Here is a tiny trained network, its code and every weight. The questions are about switching its units off for an input and a class, where a switched-off unit gives its printed mean instead of its output.

import numpy as np


def w(rows, s, z=0):
    codes = np.array(rows[::2]) - 128.0
    scale = np.full(codes.shape[1], s)
    scale[-1] = z or s
    return codes * scale


def f(y):
    return np.maximum(y, 0)


def log_softmax(a):
    a = a - a.max(-1, keepdims=True)
    return a - np.log(np.exp(a).sum(-1, keepdims=True))


def net(x, mask):
    res = np.array(x, float).reshape(1, 6) / 4 @ E
    y = f(res @ A[0][:, :-1].T + A[0][:, -1])
    res = res + np.where(mask, y, B[0][:, -1]) @ B[0][:, :-1]
    return log_softmax(res[-1] @ U[:, :-1].T + U[:, -1])


A, B = {}, {}
E = w([
[145,143,109,136,116,116,146],'x0',
[146,100,83,58,98,16,42],'x1',
[208,142,255,63,132,103,163],'x2',
[204,210,133,164,193,181,10],'x3',
[100,139,139,132,186,102,127],'x4',
[134,114,133,121,96,150,117],'x5',
],0.0066)
A[0] = w([
[145,139,161,127,133,167,180,113],'N1',
[87,89,117,113,118,117,175,134],'N2',
[92,138,66,150,122,149,134,29],'N3',
[125,152,123,132,147,178,152,133],'N4',
[171,175,115,190,153,160,44,166],'N5',
[74,76,117,106,114,105,196,137],'N6',
[58,61,132,134,95,86,206,122],'N7',
[81,70,125,109,110,97,201,133],'N8',
[159,189,111,144,147,155,72,139],'N9',
[135,129,108,118,126,102,105,125],'N10',
[109,148,150,156,124,168,174,136],'N11',
[118,116,129,115,97,140,148,197],'N12',
[16,107,2,188,122,166,101,9],'N13',
[119,130,143,202,156,238,233,109],'N14',
[155,73,84,56,112,20,47,107],'N15',
[160,161,183,113,132,123,117,113],'N16',
[174,133,233,54,127,103,194,72],'N17',
],0.0093,0.0015)
B[0] = w([
[91,120,139,139,95,76,122,172],'N1',
[157,163,105,117,143,167,101,186],'N2',
[159,85,171,152,153,101,122,174],'N3',
[90,135,96,99,102,103,129,164],'N4',
[157,161,63,83,164,202,110,219],'N5',
[160,175,105,111,178,174,76,209],'N6',
[156,173,79,91,164,203,73,228],'N7',
[134,168,96,125,165,215,104,213],'N8',
[134,160,110,108,183,193,119,194],'N9',
[92,137,139,133,103,141,127,156],'N10',
[91,154,143,131,96,89,116,178],'N11',
[105,149,115,150,188,120,128,163],'N12',
[219,15,201,156,143,65,228,254],'N13',
[37,166,149,102,23,59,83,238],'N14',
[9,185,173,144,30,84,134,243],'N15',
[153,67,84,154,147,144,173,170],'N16',
[194,18,133,182,166,95,179,225],'N17',
],0.011,0.0081)
U = w([
[168,207,69,97,186,236,82,150],'0',
[2,188,148,134,64,62,118,2],'1',
[210,50,148,177,155,103,192,221],'2',
],0.0091,0.00053)

Each question gives the input, the list of numbers given to net, and the class t.
The units are the neurons (one row each of A and B). Each row of codes is followed by its name. A weight is (code - 128) times the scale printed after its matrix; where a second scale follows, it is the last column's (A, B and U).
mask holds one flag per neuron, in row order. A switched-off neuron (its flag False) gives its mean, the last column of its row in B, instead of its output. The means were averaged over made-up inputs and are rounded, as every weight is.
A unit's drop is (log p(t) with every unit on - log p(t) with that unit switched off) / (log p(t) with every unit on - log p(t) with every unit switched off).
The circuit of an input: a set's keep is (log p(t) with only the set's units on - log p(t) with every unit switched off) / (log p(t) with every unit on - log p(t) with every unit switched off). Starting from the 12 units with the biggest drops (on a tie, the unit counted first), units are removed one at a time, each time the one whose removal leaves the highest keep (on an exact tie, the one counted first), for as long as the keep stays at least 0.8.
circuit, biggest first: the units of the circuit, biggest drop first
unit that matters most: the unit with the biggest drop
k most important neurons: the k neurons with the biggest drops, biggest first
drop when u is switched off: that unit's drop, to one decimal
input [8,-6,8,7,-7,8], class 2: 3 most important neurons => [N17, N7, N16]
input [-8,-3,-2,-1,1,7], class 1: unit that matters most => N17
input [4,6,-7,-1,3,-1], class 2: 4 most important neurons => [N13, N14, N3, N11]
input [-7,5,5,4,-3,6], class 1: 2 most important neurons => [N15, N13]
input [0,-2,-3,2,2,6], class 2: circuit, biggest first => [N15, N7]
input [-8,-2,0,-3,5,-4], class 0: circuit, biggest first => [N15, N13]
input [5,-7,6,1,-1,1], class 1: 2 most important neurons => [N14, N13]
input [-5,-2,-8,6,-5,-5], class 2: 2 most important neurons => [N13, N7]
input [-2,-8,6,-6,-1,3], class 1: 2 most important neurons => [N14, N1]
input [-2,-6,3,-5,0,8], class 1: 2 most important neurons => [N14, N5]
input [-6,2,3,2,-6,-2], class 2: 4 most important neurons => [N14, N7, N8, N6]
input [-7,-8,7,-8,3,7], class 0: 4 most important neurons => [N7, N8, N15, N6]
input [2,8,8,4,-5,4], class 1: 2 most important neurons => [N15, N13]
input [-3,-1,-5,-4,-2,6], class 2: 3 most important neurons => [N13, N5, N9]
input [-5,-4,-6,2,-6,7], class 2: 2 most important neurons => [N13, N15]
input [-6,-8,0,6,7,3], class 1: 2 most important neurons => [N14, N7]
input [8,-6,-7,-8,-6,7], class 0: unit that matters most => N7
input [6,7,-1,-7,-6,-4], class 0: drop when N14 is switched off => 0.5
input [4,-8,-1,-3,-2,8], class 1: drop when N14 is switched off => 0.3
input [1,1,-6,-6,-8,3], class 0: drop when N10 is switched off => 0.0
input [6,0,-7,-3,3,4], class 2: circuit, biggest first => [N13]
